Rows are numbered. After the first five, each row is followed by the numbers of the four nearest rows among all rows above it, by straight-line distance, nearest first.
0: [ -3   3  23  14 -20   4 -12 -16  22 -17 -10  -8  27  20 -45  32  -9 -17
   7   6   7 -18  -3 -21 -24 -60  -8  -3  11  17 -58 -29  -8]
1: [ 36 -26  12  17  37  20 -21 -27  13 -11  12   8   6  -4 -14 -15   4 -10
   3 -39  47   0   0 -20 -22  23   9  -8  10  -5   3  34 -17]
2: [ 23  19   3 -44  13 -18  32  -1  -3  13 -16 -12 -29   0 -10  25  27  13
 -25  -8  20   0  23  -2  29   3 -22  -2 -19  -4 -13   6   4]
3: [ 24 -33  21  29 -16   1  -5   1  -1 -13  19 -23  21  28  -2  -1  27 -13
   8 -23  13 -22   5  -9 -14  59  -8   6 -17   5  -2   7  18]
4: [ 15   8  36  13 -33  -2   8 -16  23   4 -16 -40  -8 -44  39   7  22  -7
 -18   6   9   0   8  -4   5  17 -10  13  -3   6   4   8 -15]
5: [ -5  15  11  -8 -32  -8  13 -21  -5 -20  -9  15  32  35  -2  22  -5 -16
  -7 -17   7  -1  14 -15  27 -28  -9  21 -11 -11 -28 -26 -13]
0 2 4 3
6: [  7  -8  66  -3 -37  -2   8   7  15  17  18 -14  11   0 -21   0  23 -33
  10   8   1   1 -29 -37 -52  33 -16   2   9  31 -26   3  14]
3 4 0 1
7: [ 26  31 -16 -11  33  -9  35   5  13  -7 -31  11 -28 -25 -14  23  39  19
  -8   2   3 -18   3   5  20 -10 -21  27 -28 -17  -7 -36 -10]
2 5 4 0
8: [  9 -20 -23  61 -14 -21 -27  -2  -9 -10   3   6  42 -23  73  -1   3  25
  17   5  -5 -27 -13  20   5  16   4  34 -32  35  10   3 -30]
4 3 5 1
9: [ 26 -24 -33  25  18  11 -28  12 -11 -14   6   7  -5  -7  48  -1  -1  40
   2 -24  -1 -58 -36  -8   4  61   0   8 -20   0  24  20   9]
8 3 1 4
10: [-22  -4 -17   5 -10   4  17  14  18 -10 -30   5  20  15   5  -6 -10  22
  -8  23  -1  -9  15 -13  22 -30   1  19  -4  10 -46 -16  -9]
5 0 7 2
11: [  2  18 -10 -51  25 -27  19 -17  15  -5  -8  -5   3  21 -52  12  42   4
 -10  18   2   7 -16   0 -10  -7  -1  -2  14 -14 -16   1 -20]
2 7 5 10
12: [ 21   0  23 -12   6   8  -4 -17   2  -4  11   2  33 -13 -33  30   0 -21
 -12 -37  28 -30  34 -29  -9  16  -9  -9   8   4   0  13  -6]
1 3 5 2
13: [ 27   9 -41 -25   4   7  31 -15   5 -14  14   0  -7  18  27 -10   2  22
 -19  16 -13  26   0 -16  11  -8   2  26  -1  -4 -19 -20  13]
10 2 5 7
14: [ 23  39 -22  10   3  -1  33 -15   0   9 -10   6 -11 -21  28   8  41  37
  -9  29   2  -2  29  28  18   2  -6  22 -22 -20  -2   2   5]
7 2 13 4
15: [  2  -5  24  23 -19  -1 -28  -1   3  -3   7 -27  28   1  11  27  11  -9
   2 -17   4   6 -42   0 -31  19 -16   5  -4  25  -2  14  12]
3 6 4 12
16: [ 25  24  36   3 -42  -6  43  -1   9  10  -5   6  -7 -38  13  13  11  37
   5  34  10 -11  13  -6 -21  23 -26 -18  -4  11  -7   6   2]
4 14 2 6
17: [ 16  36 -21   1  17  -5  47 -22  11  -1  -3  21  -7  -6  11  17  26  38
  10   6  -2 -10  27  -9  28  15 -21   8 -21 -10  -2   3  12]
14 7 2 13
18: [ 22  -8  14  64   7  27 -37 -10  10  -7  20 -17  19   3 -25  31  -4  -1
 -21  51  31 -30 -35  -7 -48   1 -28  39 -24  26 -11 -11  -3]
15 0 3 6
19: [ 13   0 -10 -40  50   1  38  -6 -17   0  -4 -19 -10   6 -40  32  27  15
 -32  17   1  -9  -7  10 -16  20 -13  34   1  -6 -17  -3  -7]
11 2 7 13
20: [ 31 -27 -23   3  -3  -2  12  -7   5   3  -8 -21   3  13  -3 -11   8 -14
 -11 -23   6 -43 -19 -11 -14  89  30   1  -1  27  23  17  -9]
3 9 1 15
21: [ 13   6  20  27 -27   0 -15  -1  17   6  -8 -13  40 -21 -21   6  13 -37
  -5  34  17 -16 -44  12 -42 -14 -14  -6  -5  14  -2  13  -8]
15 18 6 0
22: [  8  17 -23 -28  17 -13  28   1  14  -8   9 -10 -11   9 -20   3  27   4
 -25  10  -7  26 -12 -18   2  14 -19  22  -7  -3 -15 -21  -2]
13 11 19 2
23: [  9  -1  -1  23 -23  -1 -14  -9  -9  13  19  -4   9  -9  29   3  12  -3
  -2   0   2 -25  -3   9 -36  29 -15   8  -6  13  -9   3   8]
15 3 4 21
24: [ 24 -13   7  37   4  18 -27   1  28   3 -12  -3   1 -21  -3  16  -8 -11
  -5 -32  30 -11  34   5 -10   7  17  -1   4 -19 -12   1 -14]
1 12 23 4
25: [ -3 -21 -18   9  22 -21  43 -11  -9 -29 -17  24  18   7  71  -6  17  75
  13  -2 -18  10 -11 -33  40  -8   9  31 -13   1 -33 -25 -19]
13 10 17 14
26: [ 12 -12  13  10  17  37 -16   0  -2  17  -3  16  23   5  -3  -3  10   2
   9 -40  36   2  15 -20  13  -1  11 -29   0   7   7   6  -1]
1 24 12 3
27: [ 24 -21  19   1  21  36   3  -1  16  11  -3   4  21  -5 -31  45   8  15
  14 -35  21 -21  35 -30  -3 -23 -20  -7  17   6 -22  -3  13]
12 26 24 0
28: [ 15 -42  -8  28 -15  29  18 -10  12  -6  -8  12 -40  38 -12 -22   4  -6
   3 -50  33 -14   4 -12   4  54   9  22  -9  -1  28   7  -8]
20 3 1 26
29: [ 20   2 -26 -62  21 -15  75 -25  21  20 -11 -19  -5  19 -14  -1  26   5
  -6 -25  -1  42  19  -2  18  12  -2  13  -4  -7 -23   9  11]
2 22 13 11
30: [ 26 -13  16  -4  18  10  18  12  19   4 -24  30  14 -10 -17   6  -6  21
  -3 -56   8   4  32 -35  13  12  16  -6 -14  -7   6  14 -22]
26 12 24 27
31: [  1 -13  42 -35  -9   0  25  -1  24 -12 -13  -3  14 -12 -60  32   2 -44
   4 -50   6   2  34 -37 -21  21  -2 -28  11  13  -5   2   3]
12 27 30 6
32: [ 47 -29  28  59  38  12 -28  -7  12  13  -3  21 -26  25  -2   1  10   3
 -13  -8  31 -25  17 -19  -1  31   2 -17 -23  -6   3   4 -32]
1 24 26 28
33: [ 22  39 -12  15  -3 -48  39  -8   8  -7  29  23  -4 -36  -2   1  21  44
 -14  19   8  -4  -2   7   8  18 -22   1 -18   9 -26  23  12]
17 14 16 22
34: [  0   2  33  40 -35   8  -9 -10   1   8   3 -13  -5 -45  40   5  19  26
  14  -3   2  18   2   6   0  23 -27   5  -4  20   5  11  -4]
4 23 16 15
35: [ 18   0  15  27  -9   6 -14  16   4   0  -1  -9  32  -9  -3   6  15 -36
   6   5  -7   8 -20 -14 -68   6 -20  37 -22  21   0  16  -2]
15 21 23 6
36: [ 14  -5  14 -25  11  18   3 -18  17  11  -2   9  13 -26 -22  37 -10  -8
   7 -47  10  -6  43 -31  17   1  -5  -6  16  -6  -4  28   1]
12 27 30 26
37: [ 16  34  13  32 -15 -16  10 -10  20   4   6   2  -8 -45  13  10  -9  47
   2  50  18  -7   1  20 -13  -3 -21   9  -7  -4  -6  -2  -9]
16 33 14 34
38: [  1  -6 -18 -24   8 -12  11  13  -6 -16  11  -8  13  31 -46  13  45 -13
 -25  50  12  27  -7  -8   0   3  -2   5   4   7 -23 -30   6]
22 11 19 13
39: [ 11  -9  11  44  -8  11 -30 -10   0   1   5 -36  35 -14  61  -5   2  -8
   9 -13   4 -17 -19  14 -18  39 -19  17 -26  39  -6   5  -2]
23 15 8 34
40: [ 19 -36 -26   9  -8  10 -16   0  -2   1 -18  -8 -14  -8  18 -10   7   7
   3 -11  -6 -27 -35 -12  -4  69  12 -18  16 -15   8  19   5]
20 9 23 3
41: [ 34 -54 -17  10  16  14  14  17  10 -29  -5 -13   4  14 -16 -11  15 -19
  14 -44   7 -18   3 -14  -8  69  -4 -13   0  -4  -3   0   0]
3 20 40 28
42: [ 20  14  32   9 -40 -16  29  -9   8  20   0  -9  -4 -23  10  20  -1  33
 -27  32  19  -3  -9  -3 -10  10 -47  21  -1  17  -1  24  19]
16 37 4 34
43: [ 21 -42   9   3  12  15 -13  -1  18  -3 -21   2 -17  -6 -10  21  27  19
 -16 -29  20 -26 -21  -8   3  61  28  -7 -15   5  29  13  11]
40 20 41 28
44: [ 38 -37  -8   7  -7  13 -14  11  18  -4  14 -19 -23  34 -40   2  19 -16
  -4 -26  14 -34   7 -12 -19  63   3   0   8  -2   5   3   2]
41 3 20 28
45: [ 15  46 -10  -1  10 -21  55  -9   2 -12  -2   9   9 -19   9 -10  -1  47
  -5   5  11  -2  14  -6  22  47 -18   6 -26  12  -3  -4  24]
17 33 14 16
46: [ 35  19  21  22 -18  -4  11 -15   0   8  -5  -5   8 -42  70 -18   6  22
 -21  -5  16  18  -8   4 -16  27 -12  13 -43  34  -7  15   7]
34 4 39 23
47: [ 17 -34 -13  -3  -6  -6  -6   3   5  -3  21 -10   3 -10  -6   3  14  -3
 -19  -3  24 -29  -2  -9 -10  70  28 -12 -15 -10   8  14   1]
20 43 40 44
48: [ 11   5 -19  10   0  16  39  -5   6 -25 -11   6  39  36  33  -2  45  49
   7  50  11  21  18 -24  20 -19   2   8 -22   9 -31 -22  -7]
10 13 25 17
49: [ 14  -4  15  23   8  18 -16   4  20  22   2   9  -5 -10  16   1  12 -15
   9 -57  18  -9  24 -32   7   2   5 -17 -10  -1  15  28  -7]
26 24 30 36
50: [ 30   9  16  26   4  -7  23   5   2  -2  -6  -9   8 -37  79  -1  18  17
   9 -15  -8  17  -3   5  13   5 -34  25 -23  34   8  13   5]
46 34 4 39
51: [ 17 -44   8  27  35  32 -42  -3  15  10 -17  28   2   0  14  11  33  15
  17 -25  16 -18  -1 -21  24   3   6 -24 -16  -2  -1  -6  -1]
26 49 32 43
52: [ 21   4 -22 -37  32 -21  39  -4  14  19 -16  -1  -8  19 -13  19  20  48
  -1 -15   0  12  22  15  13   9  20  27 -25  11 -20   3  14]
29 2 17 22
53: [ 22  -8  10   4  -4  29  14  -8   9  -5   6  11  29   4 -26  24  18   2
  -3 -27   0 -16  23 -26 -16 -18  18  -6  -3   9 -20   2  -5]
27 12 26 36
54: [-23  25  -3 -61  18  -6  45   7  -9 -26 -10  -2 -24  15 -38  -4  35 -14
 -14  35  -5  11  10 -17 -18  23 -15  16  30   6  -1 -15  18]
22 11 38 19
55: [  1  44 -11 -14  24   1  25  18   3  18 -27   9 -20  -7  18  14  11  32
  -7   7  16  -5  11   2   0  -2 -11  15 -37  -4   9 -18  18]
7 17 14 2
56: [ 10  -8  25  48  -4  25 -46   7  27 -20   1   5  43  17  -2  21 -17  37
 -12  39  34 -50 -28  -4  13 -50  -4  14 -19   0 -35 -33 -16]
18 0 10 21
57: [  9  -3  26   6 -18  29 -15   3  -6 -17  -8  18  25   6 -15  34  -5 -24
   7 -25  20  -4  34 -24 -26   0 -12 -13  15  24 -23 -29 -24]
53 12 27 26
58: [ 17  -4 -30 -17  23 -22  54   5   7 -11 -17  17   2   5  -8 -12  52  21
   5   8 -23  14  -2 -17   2  -7 -24  -5  -7   0 -12  -1  28]
22 17 13 52
59: [ 15 -20  -3  18 -18  -4 -32  14  -5  14  11 -16   3 -19   9  14   1 -45
  27 -15  -2 -32 -11  -7 -18  13   4   9  -6  18  10   5 -13]
23 15 35 39
60: [  7 -43   1  28  -4   8 -28  -9  12  21  12 -19 -21   9   2 -28  -8  10
  -9  -3 -16  -1 -15  -9 -22  30   5  -6  -7  15   1   4  20]
23 40 3 47
61: [-12  -4  23   8 -31   9   9 -16 -23 -27  -7   9  59  -1  -4   9   2   1
  -8 -41  15 -15  21 -22 -13 -19   2  -8  13   2  -7 -27  -4]
57 53 5 12
62: [  8   0   0  20 -10   3   9  -9  -7   9 -16   0   7 -50  76  13  -7  34
   7  23  21  -1   8  24  -3  -6 -31  37 -39  20   6  11  -6]
50 46 34 37
63: [ -2 -11 -10 -10  -4  -3  41  -5 -12  -4   0  -7  23  26 -17   4  51  22
 -24  15  -2  14   0  -6  13  -9  14  10  -1  -4 -20 -20  14]
38 22 58 13
64: [ 32 -38 -16  50  15   3  -8   2  -9  -6  -6  21 -30  16  42   7   0  28
  -1 -27  26 -32   0   7  37  17  17  -1 -23  12  42  -9  -4]
9 51 32 43
65: [ 39 -23  20  11  -6   7 -29  14  43   5   7  -5  -6   4 -28 -15  12 -33
   5 -53  19  13  -6 -33  16  34   5 -17  27   7  16  22   9]
49 1 44 26
66: [ 11  14   5 -36  14 -21  72  -2  18  14 -22 -20  -6   1 -21  21  26  -1
 -12 -20 -21  15  16  12  -8  27 -38   5  15  -1   0  12   6]
29 2 22 19
67: [ 33 -22   1  36 -10 -22 -24   3 -10 -10 -10 -25   8  20  22   1  11 -28
  -2 -34   3 -23   9   0  -9  37  -9  30  -8   0  -8   7  35]
3 23 59 15
68: [ 37  20  -9   5  -8 -13  26 -20  28 -12   0   4 -16 -23 -22  14  19  27
  -2  46  42  -5   1  -3  12  16 -12  14  -9  -4   7   5  13]
37 33 17 14
69: [ 30 -10  21 -19 -12  34  36  -6   2  17   1  13  28 -21 -35  13  14 -23
  -1 -55  27  -1  32 -33 -17  14  -7 -24  31  10  10  24 -15]
12 36 31 53
70: [ 24 -28  14  22  -5  -2 -30 -10  -4 -13  -4 -20  15  28  15  11  15 -25
  -7  -2  21 -30 -17 -29  -2  51   6  16  -5  41  -7   4  20]
3 67 15 23
71: [ 21  33  27  21 -30 -11  29  -3  24  27   2  -3 -20 -33 -31 -28  32  24
 -12  46   7   0  -7  19 -14  -2 -47 -10  -4  10 -11  -7   4]
16 37 42 68
72: [  8  11 -33 -21  43  10  69   2  16  -9 -14 -17 -10   3 -18  10  30  18
 -15   1  -5  16   8 -13  16  -7 -31   9  -3  -8 -22   5  31]
58 22 29 66
73: [-11   8  -6 -22  10  -7  41 -15  -1 -29   8  -2   1  20   1 -32  11  20
  -3  -1  13  36  11 -33 -42 -13  -2  17  18  -4 -28 -11   4]
13 22 63 58
74: [ -9  -9   6 -18 -23   6  40   9   5 -10   8  18  40  30 -17   8  -1   0
  -8  22   5  12   4  -5   7  -8  14   1  16  -6 -32   4   4]
63 10 5 53
75: [ 12  29   5  11  -2  -9  48   4 -12  12 -25  15 -13 -34   6  26  36  46
 -14  10  15  16 -10  -2   7  38 -22  25 -23  12 -14 -11  18]
45 55 17 14
76: [ 15 -29  22 -24   7  28  18 -16   9  -1   7  22  32  -7 -41  13  25  -2
  12 -22   3 -22  27 -33  -5   4  10 -39  43   5 -17 -23  -5]
53 27 69 12
77: [ 29 -18  25  25 -24  -8  -6  10  11   6   7   0  52 -33  44  20  -2   3
   2   2  33  -4  -1  27 -17  36   0  19 -21  38  -1  25  47]
39 23 46 15
78: [ -3 -13  21  20 -30  14   0  24   9  18  12   0  36 -51  29   4 -13 -19
   7  -6  -9   0 -27 -11 -20  43   8  19 -10  12   4  13  24]
77 23 15 59
79: [ 28  15  -6  -8  -6  12  24  18  -4  -8  14   6 -14 -22  33  16  -6  46
  -2  23  14 -12   2  23  -6 -15  -7   3  -6  -4   9   4  -2]
37 14 55 16
80: [ 27  15   0 -10  36  13  27 -26  21  -6 -20  -9 -14  11 -35   7  28  25
 -27  -2   6  14   6  -6 -30   4 -22  34   6  -5 -19 -17  20]
22 19 72 11
81: [ 15  19  -9 -12  42 -28  24   1  10   5   4   8 -27  -4 -10  38  45  19
  14  16   5  -2  28  -3   8 -12 -19  15  -3   5  -6 -18  11]
7 17 2 55
82: [  7  24  -9 -17  18 -11  42 -17  13  -8  -3  -5 -12  25 -23 -11  20  -3
 -24  10  12  24  -5 -13   4 -22 -14  -5   2   5 -15  15  19]
22 72 11 58
83: [ -5 -11   8 -12 -24  -5  46 -14 -27 -16   4   4  15  24  -7   7  17  -9
  -2   7  -7 -11  23 -31  17  -6 -28   8   2   4 -70 -30 -15]
5 74 63 10
84: [  7 -10  55 -17 -45  -9 -20 -11   9   6  -5 -34  33  -5 -86   7   7 -66
 -17 -15   4  10  11 -13 -67  85 -23 -29  23  20 -51  23  36]
6 31 12 3
85: [ 25 -16   2  13 -26  -7 -16 -19 -24  12 -23 -29   1   4   9 -30 -19 -40
   2 -11 -11   6 -18   1  -7  32 -13   9  -1   8 -15  40  10]
67 60 23 59
86: [ 33 -36  -1  17  -6  16 -28  -7   7  16  -2  11 -15  12 -10  19  18 -47
  -2 -48  16 -17  38 -36   8  57   5 -15  28 -12  -2  32  19]
65 44 49 41
87: [  4  31  -5 -23  17   1  15   3  19  -6   0  14  -6 -20  -6  12   2  38
  10  18  14   1  14   0  26  21 -19  -7 -21  10  -6   7  15]
17 45 55 68
88: [ 22  37  24 -10 -16 -18  26 -29   2  18 -31 -10  -1 -43   2  -2   1  29
   0  29  25  -9  28   8   2  46 -33  -9  15  21  -6   7  33]
16 42 45 87
89: [ -4 -24  13   4  -7  23  -4  -7  29  -5  -5  24  43   1 -11  17 -15   1
 -13 -14   7   0  14 -21   0 -20   6  -5  10   3 -31 -22 -10]
53 57 61 74
90: [-16 -10  26 -19 -26 -30  16  -6 -11  -2 -11  -9  37   2 -29   1  23   1
 -13  14 -25   8 -17 -29   3 -12  -6  13  11  17 -27 -23   9]
63 74 83 38
91: [  2 -19  38  37 -12   6  -5  -1   4   4   8   1  22 -40  40  16  -7  12
   8  25  23  -1  -7  -2  -5  14 -11  31   0  24  -2  -1   9]
34 77 78 23
92: [  7 -20 -15 -10  -8   6 -12  -5   2 -13  11  -8  -4  -1  -2 -12  25 -17
  19  -9 -12 -33 -10 -12  -3  54   5  12  -9 -15   7  13  -3]
47 40 3 44
93: [ 19  15  19  11 -36  -5  38  -2  32   1   6  -7   5 -47   7   3 -10  24
 -26  20  20  19  14 -14   5  14 -30   9   1   4   0  14 -12]
42 16 4 37
94: [ 15 -47 -10  16  22 -22  -8   5  14  -2   5 -13  -4  11  -6  -1  -7  -7
  -5 -45  12 -59  -8 -11 -18  59   8  -4 -20  32  -4  16  10]
20 47 41 44
95: [-14 -28  38  -2  14   2  20  -3   7 -20   1  19  37  10 -36   3  -3 -36
 -18  22  10  11  -8 -16 -23 -11   0   9  46 -12 -56 -18   2]
74 89 90 0
96: [  8 -23 -16  25   4   5 -20   7  15 -22  14 -14  13  33 -20   6   0 -10
 -21  -2   2 -30  -8  -8 -25  50  12  -2  18   3  -5  14  11]
44 47 3 70
97: [  5  21  -4 -12  49  -2  23 -10  17  -4  -4   9 -10  19 -13  10  35  36
 -18  14  25   7  28  -4  -6 -13 -10   7 -23   4 -26 -11  23]
81 80 82 55
98: [  0   7 -46   3  35  -4  63  14 -26 -21  -4  -6   1  30  62  -9  16  92
 -29  -4   8  29  13 -30  31   3  -4  12 -24  -4 -17 -20  39]
25 13 48 45
99: [  9 -23  -1  32   0  21 -36  16  -5 -11  15 -31   9  40  -6  -2  13 -10
  -6 -25  10 -27   7 -10   3  41  -1  31  -9  26  -9  30  12]
3 70 96 67
100: [-17 -21 -33  -5   8 -12  42 -13 -20  -1   4 -14  14  12   8  10 -11  26
  10  15 -22  17  -3  -8   9   0  10  -1  13   7 -13 -16  12]
63 13 74 10
101: [  4  15  -7  -7  47  -7  30  -3   6  -3 -40  10 -24  22  -5  16  29  40
 -15  29  32  -1  18  19  13   8 -36   4   1  19   3  -7  22]
97 81 55 87
102: [ 24 -30  -5  33   5  37 -38  -8  20   7   2  17 -11   3   7   8 -16 -12
   2 -59  38   0  30 -18  -3  50  11 -10  25 -15   8  -8 -20]
24 86 1 49
103: [ 10  -2  10  13   3  27  -3  -9   6 -16 -17  14  48  11   7  45 -12  22
  11 -28  -3 -13  22 -29 -17 -28  -5  14 -21  18 -23 -27  -8]
89 53 57 61
104: [  0 -35  22 -13   1  31   0 -23   4  -6  27  56  17  13 -33  14  28  -9
 -15 -20  -4 -28  47 -10  -4 -22   2 -14  -2  -1 -14   3  -6]
53 76 89 12
105: [-30  15  -6  -8  -6   4  13  11   6 -36  -2   0  29  25 -11  28  -2 -12
   3   5 -23 -12  16 -22   3 -36  12  -6  13 -13 -49   3   5]
74 10 5 89
106: [ 10  16 -10  -3  33   4  11  -6  10  -5   4  12  -1  15 -24  19  38  42
 -20  26  25   4 -11  -6 -10 -35 -15  14 -19 -23  -5 -20   8]
97 80 81 22
107: [ 15 -27   9   5  -2   4 -29 -12  23 -15  11   4  20  -9  14  -4   1 -21
  10 -58  19  22  40 -22   8  -7  29   0  21  -2  -9  20  -2]
49 24 26 36
108: [ -2   7  38 -31 -33  21  19  -8  -6 -29  12  10  27   6   8  37  -4  18
  -8 -22 -14  -4  47 -14  14   3   5  -3  19   2 -16 -27 -28]
61 5 57 89
109: [  7 -13  14  12 -13  12 -33   8 -21  11  45 -32   8   3   9  -6  18 -34
   2 -10  -6 -26 -12   4 -18  25 -27  34   0  15  -8   9  20]
23 59 99 15
